Here is a tiny trained network, its code and every weight. The questions are about switching its units off for an input and a class, where a switched-off unit gives its printed mean instead of its output.

import numpy as np


def w(rows, s, z=0):
    codes = np.array(rows[::2]) - 128.0
    scale = np.full(codes.shape[1], s)
    scale[-1] = z or s
    return codes * scale


def f(y):
    return np.maximum(y, 0)


def log_softmax(a):
    a = a - a.max(-1, keepdims=True)
    return a - np.log(np.exp(a).sum(-1, keepdims=True))


def net(x, mask):
    res = np.array(x, float).reshape(1, 6) / 4 @ E
    y = f(res @ A[0][:, :-1].T + A[0][:, -1])
    res = res + np.where(mask, y, B[0][:, -1]) @ B[0][:, :-1]
    return log_softmax(res[-1] @ U[:, :-1].T + U[:, -1])


A, B = {}, {}
E = w([
[57,76,255,202],'x0',
[127,128,129,128],'x1',
[129,126,128,129],'x2',
[177,211,157,231],'x3',
[21,170,32,151],'x4',
[182,34,84,183],'x5',
],0.0085)
A[0] = w([
[219,130,62,82,86],'n0',
[173,159,137,154,102],'n1',
[163,99,148,91,62],'n2',
[99,71,143,48,78],'n3',
[112,130,173,151,21],'n4',
[171,100,217,121,136],'n5',
[141,65,115,203,152],'n6',
[45,127,118,161,167],'n7',
[57,144,105,197,189],'n8',
[188,32,72,175,219],'n9',
[155,139,183,84,172],'n10',
[140,239,145,210,113],'n11',
[102,194,59,158,112],'n12',
[61,68,208,155,112],'n13',
[88,95,140,188,140],'n14',
[189,152,89,1,68],'n15',
[38,101,158,188,78],'n16',
[98,163,178,55,152],'n17',
[62,118,56,148,80],'n18',
[196,200,129,173,56],'n19',
[84,130,200,113,121],'n20',
[228,153,167,126,161],'n21',
[181,189,73,49,32],'n22',
[206,98,182,107,217],'n23',
[120,47,115,47,104],'n24',
[114,20,46,196,140],'n25',
[158,184,117,61,101],'n26',
[166,198,157,182,76],'n27',
[65,76,126,62,52],'n28',
[87,103,180,135,12],'n29',
[170,140,98,226,122],'n30',
[191,148,48,132,4],'n31',
[86,106,65,193,208],'n32',
[105,181,151,89,122],'n33',
[113,124,158,161,166],'n34',
[86,242,160,102,164],'n35',
],0.011,0.0036)
B[0] = w([
[145,97,148,164,229],'n0',
[98,72,173,111,170],'n1',
[87,54,70,150,168],'n2',
[30,133,206,196,196],'n3',
[161,121,136,169,152],'n4',
[87,64,80,101,220],'n5',
[170,232,119,92,202],'n6',
[119,73,108,91,184],'n7',
[123,53,77,70,194],'n8',
[147,253,154,55,254],'n9',
[97,36,26,76,186],'n10',
[38,145,169,156,218],'n11',
[112,100,41,145,203],'n12',
[216,115,105,169,216],'n13',
[203,117,103,144,178],'n14',
[147,104,135,166,233],'n15',
[183,50,101,170,189],'n16',
[161,213,150,41,187],'n17',
[82,117,124,147,188],'n18',
[89,128,139,186,197],'n19',
[217,111,88,143,182],'n20',
[95,36,91,65,222],'n21',
[167,101,135,231,218],'n22',
[74,64,64,69,238],'n23',
[42,153,222,188,216],'n24',
[159,233,172,55,223],'n25',
[172,132,90,183,190],'n26',
[66,120,181,155,190],'n27',
[126,78,222,183,190],'n28',
[194,117,122,216,162],'n29',
[17,138,237,104,203],'n30',
[206,147,114,198,197],'n31',
[120,50,109,82,199],'n32',
[205,197,143,73,171],'n33',
[208,108,72,120,169],'n34',
[187,155,172,36,212],'n35',
],0.0059,0.0099)
U = w([
[236,132,70,235,80],'0',
[47,146,209,186,84],'1',
[146,144,82,115,254],'2',
[102,103,4,75,70],'3',
[201,205,141,53,100],'4',
],0.012,0.011)

Each question gives the input, the list of numbers given to net, and the class t.
The units are the neurons (one row each of A and B). Each row of codes is followed by its name. A weight is (code - 128) times the scale printed after its matrix; where a second scale follows, it is the last column's (A, B and U).
mask holds one flag per neuron, in row order. A switched-off neuron (its flag False) gives its mean, the last column of its row in B, instead of its output. The means were averaged over made-up inputs and are rounded, as every weight is.
A unit's drop is (log p(t) with every unit on - log p(t) with that unit switched off) / (log p(t) with every unit on - log p(t) with every unit switched off).
The circuit of an input: a set's keep is (log p(t) with only the set's units on - log p(t) with every unit switched off) / (log p(t) with every unit on - log p(t) with every unit switched off). Starting from the 12 units with the biggest drops (on a tie, the unit counted first), units are removed one at a time, each time the one whose removal leaves the highest keep (on an exact tie, the one counted first), for as long as the keep stays at least 0.8.
units of the circuit, in order: the units of the circuit, biggest drop first
most important unit: the unit with the biggest drop
k most important neurons: the k neurons with the biggest drops, biggest first
drop when u is switched off: that unit's drop, to one decimal
input [8,1,-8,-8,-6,-7], class 0: 3 most important neurons => [n13, n20, n29]
input [2,3,-2,-3,4,8], class 4: 2 most important neurons => [n25, n9]
input [7,1,0,-3,-4,5], class 0: most important unit => n13
input [6,5,7,-4,-8,-8], class 3: units of the circuit, in order => [n10, n5]
input [0,-4,-5,4,-4,0], class 1: units of the circuit, in order => [n27, n13]
input [6,-5,-2,-5,-7,-7], class 3: 2 most important neurons => [n10, n5]
input [-6,-7,-2,-7,-7,-1], class 1: units of the circuit, in order => [n24, n3]
input [-3,6,5,5,-6,8], class 4: 2 most important neurons => [n9, n6]
input [3,8,5,8,-7,4], class 1: 2 most important neurons => [n30, n27]
input [6,2,1,8,-2,7], class 1: 3 most important neurons => [n30, n11, n27]
input [4,4,-8,-8,6,6], class 1: 3 most important neurons => [n24, n28, n3]
input [-6,5,0,3,6,-1], class 0: units of the circuit, in order => [n22, n31]
input [6,-3,0,-4,-8,6], class 3: 2 most important neurons => [n23, n5]
input [-5,-2,1,6,5,-4], class 1: units of the circuit, in order => [n11]
input [5,7,-2,0,-3,-3], class 2: units of the circuit, in order => [n10, n28]
input [1,-2,4,-2,-7,7], class 3: 2 most important neurons => [n23, n5]
input [-7,-5,-8,-6,-7,2], class 0: 2 most important neurons => [n22, n15]
input [1,5,0,-8,2,-7], class 1: 3 most important neurons => [n3, n28, n24]
input [-7,2,7,-7,-5,8], class 4: 2 most important neurons => [n9, n25]
input [2,4,-2,-8,8,-1], class 1: units of the circuit, in order => [n28]
input [-8,-1,4,3,6,-6], class 0: drop when n22 is switched off => 0.2
input [3,4,-3,-1,8,-2], class 3: drop when n8 is switched off => 0.1
input [4,2,7,-4,-6,-1], class 3: drop when n10 is switched off => 0.2
input [4,4,-3,1,-1,1], class 0: drop when n28 is switched off => 0.0
